Here is a tiny trained network, its code and every weight. The questions are about switching its units off for an input and a target symbol, where a switched-off unit gives its printed mean instead of its output.

import numpy as np


def w(rows, s, z=0):
    codes = np.array(rows[::2]) - 128.0
    scale = np.full(codes.shape[1], s)
    scale[-1] = z or s
    return codes * scale


def norm(h):
    return h / np.sqrt((h * h).mean(-1, keepdims=True) + 1e-5)


def softmax(a):
    e = np.exp(a - a.max(-1, keepdims=True))
    return e / e.sum(-1, keepdims=True)


def log_softmax(a):
    a = a - a.max(-1, keepdims=True)
    return a - np.log(np.exp(a).sum(-1, keepdims=True))


def net(x, mask):
    ids = ['αεζθτφ'.index(c) for c in x.split()]
    T = len(ids)
    res = E[ids] + P[:T]
    u = 0
    for l in range(3):
        r = norm(res)
        for j in range(2):
            rows = slice(4 * j, 4 * j + 4)
            q, k, v = (r @ M[l][rows].T for M in (Q, K, V))
            z = softmax(np.where(np.tri(T) > 0, q @ k.T / 4**0.5, -1e9)) @ v
            o = O[l][rows]
            res = res + np.where(mask[u + j], z, o[:, -1]) @ o[:, :-1]
        u += 2
    return log_softmax(norm(res)[-1] @ U[:, :-1].T + U[:, -1])


Q, K, V, O = {}, {}, {}, {}
E = w([
[124,140,161],'α',
[200,133,13],'ε',
[157,168,112],'ζ',
[159,155,209],'θ',
[145,159,207],'τ',
[33,6,117],'φ',
],0.013)
P = w([
[165,56,2],'0',
[6,106,213],'1',
[146,111,191],'2',
[102,140,173],'3',
[78,109,79],'4',
[144,126,136],'5',
[122,123,219],'6',
],0.0065)
Q[0] = w([
[132,144,177],'L0H0',
[53,101,100],'L0H0',
[127,115,220],'L0H0',
[167,90,147],'L0H0',
[221,114,82],'L0H1',
[90,128,84],'L0H1',
[34,253,92],'L0H1',
[73,87,175],'L0H1',
],0.0073)
K[0] = w([
[164,60,157],'L0H0',
[98,186,167],'L0H0',
[128,59,134],'L0H0',
[144,174,20],'L0H0',
[83,80,172],'L0H1',
[250,53,75],'L0H1',
[130,107,129],'L0H1',
[115,129,94],'L0H1',
],0.011)
V[0] = w([
[2,177,176],'L0H0',
[142,36,108],'L0H0',
[144,170,218],'L0H0',
[147,157,122],'L0H0',
[214,184,18],'L0H1',
[66,149,65],'L0H1',
[86,147,226],'L0H1',
[168,161,91],'L0H1',
],0.0094)
O[0] = w([
[186,59,84,5],'L0H0',
[141,191,128,247],'L0H0',
[148,254,74,76],'L0H0',
[132,116,82,103],'L0H0',
[188,162,97,82],'L0H1',
[241,60,153,57],'L0H1',
[109,150,60,132],'L0H1',
[110,123,115,107],'L0H1',
],0.0081,0.0022)
Q[1] = w([
[83,248,165],'L1H0',
[176,152,83],'L1H0',
[167,141,110],'L1H0',
[158,208,195],'L1H0',
[120,112,158],'L1H1',
[115,117,124],'L1H1',
[189,170,134],'L1H1',
[202,91,133],'L1H1',
],0.013)
K[1] = w([
[110,112,15],'L1H0',
[66,151,229],'L1H0',
[99,119,178],'L1H0',
[24,2,12],'L1H0',
[231,223,69],'L1H1',
[122,116,136],'L1H1',
[162,154,206],'L1H1',
[81,141,123],'L1H1',
],0.0062)
V[1] = w([
[87,111,134],'L1H0',
[154,76,141],'L1H0',
[109,149,195],'L1H0',
[81,53,163],'L1H0',
[180,41,71],'L1H1',
[9,22,127],'L1H1',
[172,146,182],'L1H1',
[152,198,85],'L1H1',
],0.011)
O[1] = w([
[185,96,158,152],'L1H0',
[130,69,37,139],'L1H0',
[54,154,220,240],'L1H0',
[167,32,99,199],'L1H0',
[164,2,36,3],'L1H1',
[237,128,252,201],'L1H1',
[58,117,73,203],'L1H1',
[150,207,102,28],'L1H1',
],0.0085,0.0021)
Q[2] = w([
[121,117,35],'L2H0',
[156,103,169],'L2H0',
[23,144,22],'L2H0',
[93,204,109],'L2H0',
[145,98,133],'L2H1',
[150,104,179],'L2H1',
[99,138,118],'L2H1',
[6,158,97],'L2H1',
],0.014)
K[2] = w([
[182,163,252],'L2H0',
[94,166,122],'L2H0',
[212,84,211],'L2H0',
[138,56,138],'L2H0',
[97,165,91],'L2H1',
[62,85,162],'L2H1',
[140,125,155],'L2H1',
[190,133,78],'L2H1',
],0.013)
V[2] = w([
[144,121,142],'L2H0',
[164,193,121],'L2H0',
[164,127,35],'L2H0',
[7,169,125],'L2H0',
[177,127,116],'L2H1',
[14,158,108],'L2H1',
[141,64,72],'L2H1',
[211,109,108],'L2H1',
],0.015)
O[2] = w([
[163,132,195,114],'L2H0',
[90,240,131,66],'L2H0',
[191,203,3,73],'L2H0',
[11,17,70,255],'L2H0',
[172,214,147,72],'L2H1',
[134,35,38,234],'L2H1',
[203,165,77,116],'L2H1',
[120,191,114,38],'L2H1',
],0.0068,0.0051)
U = w([
[205,110,186,71],'α',
[109,76,16,3],'ε',
[152,155,26,176],'ζ',
[53,202,126,106],'θ',
[53,204,134,161],'τ',
[154,2,155,193],'φ',
],0.0073,0.0026)

Each question gives the input, a string of symbols that net reads in full, and the target symbol t.
The units are the heads (4 rows each of Q, K, V and O). Each row of codes is followed by its name. A weight is (code - 128) times the scale printed after its matrix; where a second scale follows, it is the last column's (O and U).
mask holds one flag per head, layer by layer. A switched-off head (its flag False) gives its mean, the last column of its rows in O, instead of its output. The means were averaged over made-up inputs and are rounded, as every weight is.
A unit's drop is (log p(t) with every unit on - log p(t) with that unit switched off) / (log p(t) with every unit on - log p(t) with every unit switched off).
The circuit of an input: a set's keep is (log p(t) with only the set's units on - log p(t) with every unit switched off) / (log p(t) with every unit on - log p(t) with every unit switched off). Starting from all 6 units, units are removed one at a time, each time the one whose removal leaves the highest keep (on an exact tie, the one counted first), for as long as the keep stays at least 0.8.
units of the circuit, in order: the units of the circuit, biggest drop first
unit that matters most: the unit with the biggest drop
heads that matter: for each layer, one digit per head in row order, 1 if its drop is at least 0.15 and else 0, layers parted by /
drop of u: that unit's drop, to one decimal
input τ θ ε ε, target θ: units of the circuit, in order : (L1H1; L0H1)
input φ ε ζ, target α: unit that matters most : L0H0
input τ ε α, target τ: units of the circuit, in order : (L1H1; L0H1)
input φ ε α θ ζ φ, target α: units of the circuit, in order : (L1H1; L0H0; L2H0; L2H1)
input θ ε ζ, target θ: units of the circuit, in order : (L1H1; L0H0)
input φ ζ θ τ τ, target α: heads that matter : 00 / 10 / 10
input ε θ ζ, target ζ: heads that matter : 01 / 01 / 10
input ε ε ζ φ θ, target ε: units of the circuit, in order : (L0H1; L1H1)
input τ θ α, target θ: heads that matter : 10 / 01 / 00
input ε τ φ θ θ α, target ζ: heads that matter : 01 / 01 / 01
input ζ ζ ζ, target ε: units of the circuit, in order : (L0H1; L1H1; L0H0)
input ζ φ φ τ θ α ζ, target ε: units of the circuit, in order : (L0H1; L1H1; L2H0; L0H0)
input φ φ φ τ θ, target α: units of the circuit, in order : (L1H1; L2H0)
input ε ε α τ α, target ζ: heads that matter : 01 / 01 / 00
input θ α ε, target θ: unit that matters most : L1H1
input θ α ε ε ε ζ, target τ: heads that matter : 01 / 01 / 00
input ε ε θ τ ε ε ε, target ζ: heads that matter : 01 / 11 / 10
input τ ε ζ τ ε, target τ: drop of L1H0 : 0.2
input θ ε θ ε ζ θ, target τ: drop of L2H1 : -0.1
input ε φ τ, target ζ: units of the circuit, in order : (L2H0)
input θ θ ζ, target θ: drop of L0H0 : 0.1
